Below are the code and all the weights of a small trained network. Each question names an input and a class and asks about switching units off, where a switched-off unit gives its printed mean instead of its output.

import numpy as np


def w(rows, s, z=0):
    codes = np.array(rows[::2]) - 128.0
    scale = np.full(codes.shape[1], s)
    scale[-1] = z or s
    return codes * scale


def norm(h):
    return h / np.sqrt((h * h).mean(-1, keepdims=True) + 1e-5)


def f(y):
    return np.maximum(y, 0)


def log_softmax(a):
    a = a - a.max(-1, keepdims=True)
    return a - np.log(np.exp(a).sum(-1, keepdims=True))


def net(x, mask):
    res = np.array(x, float).reshape(1, 8) / 4 @ E
    u = 0
    for l in range(2):
        y = f(norm(res) @ A[l][:, :-1].T + A[l][:, -1])
        res = res + np.where(mask[u : u + 6], y, B[l][:, -1]) @ B[l][:, :-1]
        u += 6
    return log_softmax(norm(res)[-1] @ U[:, :-1].T + U[:, -1])


A, B = {}, {}
E = w([
[136,147,115,154,145,128,122,171,139,98,139],'x0',
[99,153,141,170,41,124,221,97,124,114,162],'x1',
[177,130,118,130,85,206,53,220,118,81,66],'x2',
[77,155,66,140,84,187,103,190,198,53,171],'x3',
[170,196,159,160,149,124,106,142,125,93,254],'x4',
[55,119,85,68,75,136,95,139,166,99,94],'x5',
[157,132,205,104,114,186,120,128,200,188,77],'x6',
[63,1,173,91,56,118,166,182,192,206,107],'x7',
],0.0089)
A[0] = w([
[150,158,37,121,241,139,36,113,75,3,124,91],'L0N1',
[90,120,122,146,88,145,185,101,167,144,13,97],'L0N2',
[178,94,139,125,238,73,153,68,55,163,214,98],'L0N3',
[190,158,181,78,136,156,82,72,100,146,25,92],'L0N4',
[140,143,210,144,214,132,136,43,94,96,154,53],'L0N5',
[133,142,68,145,67,206,122,207,162,163,41,3],'L0N6',
],0.0063,0.006)
B[0] = w([
[167,196,163,115,56,200,119,184,128,124,168,253],'L0N1',
[98,121,99,43,155,93,151,227,161,180,121,195],'L0N2',
[120,104,172,154,207,40,150,143,123,140,107,242],'L0N3',
[83,157,2,151,106,110,94,123,14,149,215,205],'L0N4',
[122,163,194,110,152,87,174,153,126,154,172,185],'L0N5',
[165,80,199,170,189,118,151,135,206,175,139,173],'L0N6',
],0.0077,0.0057)
A[1] = w([
[119,197,109,149,158,117,141,93,75,156,166,64],'L1N1',
[72,145,100,148,93,125,186,140,167,59,255,175],'L1N2',
[65,113,121,87,78,94,158,67,143,162,138,254],'L1N3',
[131,70,191,113,72,192,147,194,202,163,74,45],'L1N4',
[152,177,110,139,142,172,31,201,127,57,102,194],'L1N5',
[77,78,124,95,135,120,93,173,173,144,132,166],'L1N6',
],0.0095,0.002)
B[1] = w([
[165,216,128,116,162,153,202,166,192,196,109,205],'L1N1',
[117,151,51,146,139,166,110,2,56,79,131,254],'L1N2',
[141,100,81,101,165,225,115,153,103,79,100,217],'L1N3',
[137,224,202,77,115,85,108,179,205,152,175,232],'L1N4',
[120,143,97,92,17,241,47,122,161,135,163,249],'L1N5',
[104,54,135,105,142,58,103,163,103,161,101,214],'L1N6',
],0.0099,0.0089)
U = w([
[73,31,42,73,187,88,138,146,102,148,59,112],'0',
[147,170,35,164,70,229,84,94,107,69,170,179],'1',
[161,170,198,230,209,8,219,82,111,132,150,86],'2',
[174,59,147,228,85,69,97,165,116,75,86,3],'3',
[126,127,197,73,98,132,93,243,213,165,137,186],'4',
],0.011,0.0057)

Each question gives the input, the list of numbers given to net, and the class t.
The units are the neurons (one row each of A and B). Each row of codes is followed by its name. A weight is (code - 128) times the scale printed after its matrix; where a second scale follows, it is the last column's (A, B and U).
mask holds one flag per neuron, layer by layer. A switched-off neuron (its flag False) gives its mean, the last column of its row in B, instead of its output. The means were averaged over made-up inputs and are rounded, as every weight is.
A unit's drop is (log p(t) with every unit on - log p(t) with that unit switched off) / (log p(t) with every unit on - log p(t) with every unit switched off).
The circuit of an input: a set's keep is (log p(t) with only the set's units on - log p(t) with every unit switched off) / (log p(t) with every unit on - log p(t) with every unit switched off). Starting from all 12 units, units are removed one at a time, each time the one whose removal leaves the highest keep (on an exact tie, the one counted first), for as long as the keep stays at least 0.8.
circuit, biggest first: the units of the circuit, biggest drop first
top k neurons: the k neurons with the biggest drops, biggest first
top k neurons in layer l: the k neurons of layer l with the biggest drops, biggest first
drop when u is switched off: that unit's drop, to one decimal
input [-3,-4,1,-3,6,0,1,-6], class 4: top 3 neurons in layer 1	L1N2; L1N1; L1N3
input [6,3,0,-2,-4,5,-4,-1], class 0: top 3 neurons in layer 1	L1N5; L1N6; L1N4
input [5,6,-7,3,6,-4,0,5], class 1: circuit, biggest first	L1N2
input [1,-2,-4,-4,-6,6,7,0], class 0: circuit, biggest first	L0N4; L1N5
input [3,-1,5,-8,-6,-6,-2,-3], class 2: circuit, biggest first	L1N5; L1N3
input [-7,-8,4,-6,-8,0,2,-7], class 1: circuit, biggest first	L0N4; L1N6
input [0,-7,2,-8,4,6,0,3], class 0: circuit, biggest first	L0N1; L1N5
input [-4,-8,-2,-1,3,0,-2,-3], class 4: top 3 neurons	L0N1; L1N2; L0N3
input [-2,3,0,2,-3,3,6,-4], class 4: top 2 neurons	L0N2; L0N6
input [1,4,-5,3,-6,2,-5,0], class 0: top 2 neurons in layer 0	L0N2; L0N1
input [6,-2,4,-3,-5,-8,-7,4], class 3: top 2 neurons in layer 1	L1N1; L1N2
input [7,5,-3,5,7,-5,5,4], class 1: top 2 neurons	L1N2; L0N3
input [5,8,-4,-5,8,7,8,4], class 1: top 3 neurons	L1N2; L1N3; L0N3
input [-5,-1,6,-7,2,-4,-3,-3], class 2: circuit, biggest first	L0N3
input [4,-6,3,-8,1,-2,1,2], class 2: top 3 neurons in layer 1	L1N5; L1N3; L1N6
input [3,-2,7,-7,-4,-3,8,-4], class 1: top 3 neurons in layer 1	L1N4; L1N6; L1N5
input [6,8,0,-7,8,5,6,0], class 2: top 2 neurons	L1N5; L0N4
input [-4,2,-4,0,1,8,-2,2], class 0: drop when L1N5 is switched off	0.3
